Below are the code and all the weights of a small trained network. Each question names an input and a target symbol and asks about switching units off, where a switched-off unit gives its printed mean instead of its output.

import numpy as np


def w(rows, s, z=0):
    codes = np.array(rows[::2]) - 128.0
    scale = np.full(codes.shape[1], s)
    scale[-1] = z or s
    return codes * scale


def norm(h):
    return h / np.sqrt((h * h).mean(-1, keepdims=True) + 1e-5)


def f(y):
    return np.maximum(y, 0)


def softmax(a):
    e = np.exp(a - a.max(-1, keepdims=True))
    return e / e.sum(-1, keepdims=True)


def log_softmax(a):
    a = a - a.max(-1, keepdims=True)
    return a - np.log(np.exp(a).sum(-1, keepdims=True))


def net(x, mask):
    ids = ['αβγδεζηθπσφψω'.index(c) for c in x.split()]
    T = len(ids)
    res = E[ids] + P[:T]
    u = 0
    for l in range(2):
        r = norm(res)
        for j in range(3):
            rows = slice(3 * j, 3 * j + 3)
            q, k, v = (r @ M[l][rows].T for M in (Q, K, V))
            z = softmax(np.where(np.tri(T) > 0, q @ k.T / 3**0.5, -1e9)) @ v
            o = O[l][rows]
            res = res + np.where(mask[u + j], z, o[:, -1]) @ o[:, :-1]
        u += 3
        y = f(norm(res) @ A[l][:, :-1].T + A[l][:, -1])
        res = res + np.where(mask[u : u + 8], y, B[l][:, -1]) @ B[l][:, :-1]
        u += 8
    return log_softmax(norm(res)[-1] @ U[:, :-1].T + U[:, -1])


Q, K, V, O, A, B = {}, {}, {}, {}, {}, {}
E = w([
[112,136,126,158,108,152,163,133,131,146],'α',
[139,143,68,88,125,123,196,147,177,87],'β',
[119,99,95,201,131,182,103,145,196,135],'γ',
[156,93,24,113,122,101,165,25,171,107],'δ',
[104,114,110,108,21,141,100,135,238,62],'ε',
[254,84,93,120,152,66,150,147,94,160],'ζ',
[114,163,24,110,95,117,61,110,90,92],'η',
[160,92,94,199,47,62,83,152,118,169],'θ',
[174,138,161,128,142,144,123,112,180,188],'π',
[116,146,102,51,115,61,184,153,120,154],'σ',
[73,149,128,86,177,148,110,162,143,162],'φ',
[155,147,134,94,94,167,105,101,83,156],'ψ',
[171,143,153,150,117,157,132,180,98,96],'ω',
],0.0052)
P = w([
[98,250,186,226,169,100,209,72,118,131],'0',
[88,189,163,183,145,124,168,99,129,144],'1',
[95,150,143,152,140,142,145,121,126,161],'2',
[117,95,136,113,122,141,126,146,134,174],'3',
[131,73,118,91,109,138,109,165,149,176],'4',
[135,38,111,69,98,133,95,176,154,175],'5',
],0.0027)
Q[0] = w([
[109,204,185,185,180,157,105,77,72,101],'L0H1',
[109,136,169,161,130,254,141,157,148,197],'L0H1',
[130,93,167,168,117,161,79,139,135,196],'L0H1',
[161,178,183,120,234,121,29,22,59,39],'L0H2',
[170,109,99,179,91,95,154,137,160,162],'L0H2',
[121,84,135,180,131,141,62,113,103,119],'L0H2',
[182,107,116,87,131,60,92,104,117,38],'L0H3',
[126,236,222,132,215,146,93,83,80,98],'L0H3',
[137,145,57,107,157,72,144,82,50,56],'L0H3',
],0.0068)
K[0] = w([
[115,254,176,193,153,108,242,70,101,123],'L0H1',
[177,127,180,116,100,250,116,182,63,121],'L0H1',
[192,82,205,120,93,142,148,189,79,153],'L0H1',
[114,205,145,182,121,125,224,135,121,111],'L0H2',
[198,54,110,108,96,109,85,117,142,133],'L0H2',
[110,155,77,104,48,49,203,148,73,81],'L0H2',
[150,107,138,224,134,148,193,140,203,65],'L0H3',
[134,205,212,161,143,103,193,92,93,98],'L0H3',
[164,153,85,249,182,131,151,85,159,79],'L0H3',
],0.0053)
V[0] = w([
[159,169,126,115,108,202,93,94,92,109],'L0H1',
[37,86,91,100,114,115,122,4,144,176],'L0H1',
[98,96,149,177,161,102,133,147,189,76],'L0H1',
[140,137,146,94,138,113,59,64,115,114],'L0H2',
[123,154,105,60,45,163,188,141,58,132],'L0H2',
[132,137,142,130,153,183,127,146,125,175],'L0H2',
[86,154,147,54,119,113,96,124,134,155],'L0H3',
[102,168,79,82,134,140,169,156,57,129],'L0H3',
[105,81,188,117,178,98,139,161,159,122],'L0H3',
],0.0031)
O[0] = w([
[148,154,103,117,66,111,55,146,91,88,90],'L0H1',
[146,92,166,198,147,23,111,99,233,136,127],'L0H1',
[160,85,164,110,104,216,179,190,154,195,101],'L0H1',
[113,112,93,132,104,234,146,117,196,124,2],'L0H2',
[126,152,255,80,171,134,186,103,91,125,158],'L0H2',
[169,98,131,121,140,142,98,100,92,168,187],'L0H2',
[141,182,171,160,144,169,84,78,153,109,129],'L0H3',
[170,73,180,153,187,99,83,135,131,66,204],'L0H3',
[165,191,115,204,99,136,152,118,166,197,90],'L0H3',
],0.0028,0.0017)
A[0] = w([
[172,179,173,96,138,81,148,169,141,156,117],'L0N1',
[109,83,72,195,46,144,126,147,75,115,123],'L0N2',
[122,107,81,209,136,248,63,129,142,135,82],'L0N3',
[144,134,202,150,109,163,112,164,62,157,147],'L0N4',
[126,136,183,154,92,101,2,48,89,92,187],'L0N5',
[148,102,164,138,131,171,154,197,99,59,71],'L0N6',
[176,124,64,146,68,172,121,160,206,46,131],'L0N7',
[202,132,161,133,80,191,110,168,59,75,6],'L0N8',
],0.0031,0.0015)
B[0] = w([
[95,57,125,133,121,156,141,74,71,92,232],'L0N1',
[97,206,133,186,161,150,150,150,192,186,208],'L0N2',
[143,145,192,92,136,54,185,75,78,40,184],'L0N3',
[166,100,127,190,128,63,107,88,188,94,253],'L0N4',
[189,246,2,108,109,22,89,185,191,26,203],'L0N5',
[71,132,135,112,192,141,125,77,149,69,174],'L0N6',
[106,177,169,106,121,64,164,128,65,226,212],'L0N7',
[78,217,96,216,133,224,169,82,146,181,185],'L0N8',
],0.0027,0.0017)
Q[1] = w([
[143,164,115,110,110,163,111,123,38,5],'L1H1',
[140,124,65,54,134,41,171,155,139,127],'L1H1',
[145,80,133,130,137,90,191,128,91,147],'L1H1',
[114,50,135,111,93,100,164,231,152,190],'L1H2',
[130,179,169,160,78,172,57,140,99,116],'L1H2',
[113,44,226,169,161,82,142,71,175,174],'L1H2',
[87,161,153,79,211,132,162,140,134,142],'L1H3',
[91,67,127,114,85,86,186,164,254,207],'L1H3',
[66,143,115,72,86,87,163,177,158,117],'L1H3',
],0.0089)
K[1] = w([
[128,198,111,196,122,110,167,59,99,70],'L1H1',
[224,102,11,120,2,79,47,83,151,177],'L1H1',
[187,96,59,60,122,128,149,141,154,108],'L1H1',
[182,39,112,80,91,122,49,153,132,150],'L1H2',
[107,249,158,203,103,147,56,85,66,110],'L1H2',
[48,74,178,69,180,56,57,148,119,195],'L1H2',
[109,210,120,121,189,185,37,145,177,187],'L1H3',
[164,83,119,52,112,94,38,122,157,199],'L1H3',
[180,157,89,114,83,136,44,211,183,149],'L1H3',
],0.0061)
V[1] = w([
[125,145,8,71,146,166,183,1,195,86],'L1H1',
[113,190,102,166,44,99,104,208,146,69],'L1H1',
[25,165,153,62,237,141,89,229,196,151],'L1H1',
[157,169,130,176,184,185,63,182,168,85],'L1H2',
[181,59,135,180,94,98,112,207,80,101],'L1H2',
[127,157,66,3,214,135,103,134,95,160],'L1H2',
[77,59,71,180,148,52,117,243,71,118],'L1H3',
[65,126,150,115,230,156,86,194,160,162],'L1H3',
[12,132,165,131,61,122,131,207,167,68],'L1H3',
],0.0032)
O[1] = w([
[102,76,80,133,117,117,70,67,155,144,209],'L1H1',
[158,143,146,105,169,139,110,160,170,158,97],'L1H1',
[56,254,124,118,146,82,140,94,120,134,143],'L1H1',
[124,147,115,105,110,119,143,100,47,159,6],'L1H2',
[131,107,74,153,99,154,138,105,118,105,8],'L1H2',
[113,181,192,181,148,128,171,126,125,131,98],'L1H2',
[150,164,55,150,154,86,175,89,121,116,102],'L1H3',
[160,140,141,210,115,130,121,121,127,105,123],'L1H3',
[169,141,124,107,49,113,165,114,164,113,96],'L1H3',
],0.0049,0.0017)
A[1] = w([
[126,123,153,164,153,120,138,152,176,107,51],'L1N1',
[104,158,103,92,102,150,152,103,152,106,75],'L1N2',
[158,92,99,102,132,153,135,133,144,121,123],'L1N3',
[127,176,117,87,91,254,145,143,13,128,77],'L1N4',
[102,143,106,105,145,114,113,144,144,148,8],'L1N5',
[121,137,115,181,85,123,82,154,115,158,168],'L1N6',
[182,73,124,113,133,125,160,149,64,91,6],'L1N7',
[137,135,126,74,159,78,106,142,124,77,137],'L1N8',
],0.0078,0.0023)
B[1] = w([
[189,107,138,160,69,126,71,129,69,116,209],'L1N1',
[108,80,169,131,106,166,154,137,77,64,162],'L1N2',
[80,175,147,127,162,85,90,87,100,137,199],'L1N3',
[229,74,125,103,70,120,177,2,48,255,253],'L1N4',
[105,147,98,141,41,146,97,154,34,139,153],'L1N5',
[192,148,163,45,221,185,173,140,180,92,190],'L1N6',
[106,142,135,13,170,63,99,215,32,41,192],'L1N7',
[131,180,75,154,133,235,68,100,131,147,207],'L1N8',
],0.0049,0.0035)
U = w([
[203,112,131,81,81,149,167,32,47,204,111],'α',
[65,98,128,132,127,233,174,68,97,14,135],'β',
[58,154,8,154,57,93,225,155,116,152,30],'γ',
[65,52,77,122,159,44,108,36,208,132,251],'δ',
[115,134,197,32,7,117,150,137,215,107,132],'ε',
[122,93,134,48,179,52,116,192,50,61,189],'ζ',
[162,212,50,92,121,183,1,102,131,102,80],'η',
[230,163,79,111,205,111,215,175,215,131,169],'θ',
[47,97,118,173,56,150,65,214,80,217,68],'π',
[65,238,197,152,184,60,158,65,141,152,228],'σ',
[231,103,198,239,76,78,77,117,145,61,34],'φ',
[111,71,225,73,225,238,88,151,163,182,34],'ψ',
[114,71,100,231,196,180,173,166,112,148,109],'ω',
],0.0068,0.0011)

Each question gives the input, a string of symbols that net reads in full, and the target symbol t.
The units are the heads (3 rows each of Q, K, V and O) and the neurons (one row each of A and B). Each row of codes is followed by its name. A weight is (code - 128) times the scale printed after its matrix; where a second scale follows, it is the last column's (O, A, B and U).
mask holds one flag per unit, layer by layer, with each layer's heads first. A switched-off unit (its flag False) gives its mean, the last column of its rows in O or B, instead of its output. The means were averaged over made-up inputs and are rounded, as every weight is.
A unit's drop is (log p(t) with every unit on - log p(t) with that unit switched off) / (log p(t) with every unit on - log p(t) with every unit switched off).
The circuit of an input: a set's keep is (log p(t) with only the set's units on - log p(t) with every unit switched off) / (log p(t) with every unit on - log p(t) with every unit switched off). Starting from the 12 units with the biggest drops (on a tie, the unit counted first), units are removed one at a time, each time the one whose removal leaves the highest keep (on an exact tie, the one counted first), for as long as the keep stays at least 0.8.
units of the circuit, in order: the units of the circuit, biggest drop first
k most important neurons: the k neurons with the biggest drops, biggest first
top k neurons in layer l: the k neurons of layer l with the biggest drops, biggest first
drop of u: that unit's drop, to one decimal
input β β α θ β, target θ: units of the circuit, in order : L1H1, L1H2, L1H3
input π φ ζ β θ, target θ: units of the circuit, in order : L1N6, L0N2
input π η σ, target η: units of the circuit, in order : L1N8, L1N4
input α α π α, target ψ: most important neuron : L1N6
input φ δ θ α α α, target ζ: 2 most important neurons : L1N4, L0N8
input β β α α ψ ψ, target η: units of the circuit, in order : L1N8, L0H1, L0N5
input δ φ β, target φ: units of the circuit, in order : L1H3, L1N1
input η β φ σ, target φ: units of the circuit, in order : L1H2, L1N1, L1H3
input ω σ π ε α γ, target ε: 2 most important neurons : L0N3, L1N4
input ζ θ β δ π σ, target π: units of the circuit, in order : L1H3, L1N5, L1N4, L1N7
input β ω φ, target α: units of the circuit, in order : L0H1, L1N4
input α β ω γ, target α: units of the circuit, in order : L0H1, L1N4
input γ ψ φ, target η: units of the circuit, in order : L0H1, L1N8
input α β β φ α, target σ: units of the circuit, in order : L1H1
input φ α ε ω η φ, target α: units of the circuit, in order : L0H1, L1N4, L1H2
input β ζ β, target ζ: units of the circuit, in order : L1H1, L1N7
input α α α θ γ β, target γ: 3 most important neurons : L0N2, L1N6, L1N5
input ζ ψ β, target ψ: 2 most important neurons : L0N5, L1N4
input α ε ε ψ, target η: 2 most important neurons : L0N5, L1N8
input β α γ, target θ: top 2 neurons in layer 0 : L0N2, L0N7
input α α φ γ, target σ: units of the circuit, in order : L1H1
input α ζ α α, target ω: 2 most important neurons : L0N2, L1N4
input ε ε ψ ζ η α, target β: top 2 neurons in layer 1 : L1N2, L1N4
input α π θ β β, target θ: top 2 neurons in layer 0 : L0N7, L0N5
input β σ δ α α, target π: top 2 neurons in layer 1 : L1N4, L1N6
input ε ω ψ β α β, target ψ: top 2 neurons in layer 0 : L0N5, L0N4
input α α π α α β, target π: top neuron in layer 0 : L0N7
input β α ω σ, target σ: top 3 neurons in layer 1 : L1N4, L1N8, L1N7
input α α β, target β: top 2 neurons in layer 1 : L1N4, L1N2
input δ α β ε α, target ε: drop of L1H3 : 0.5
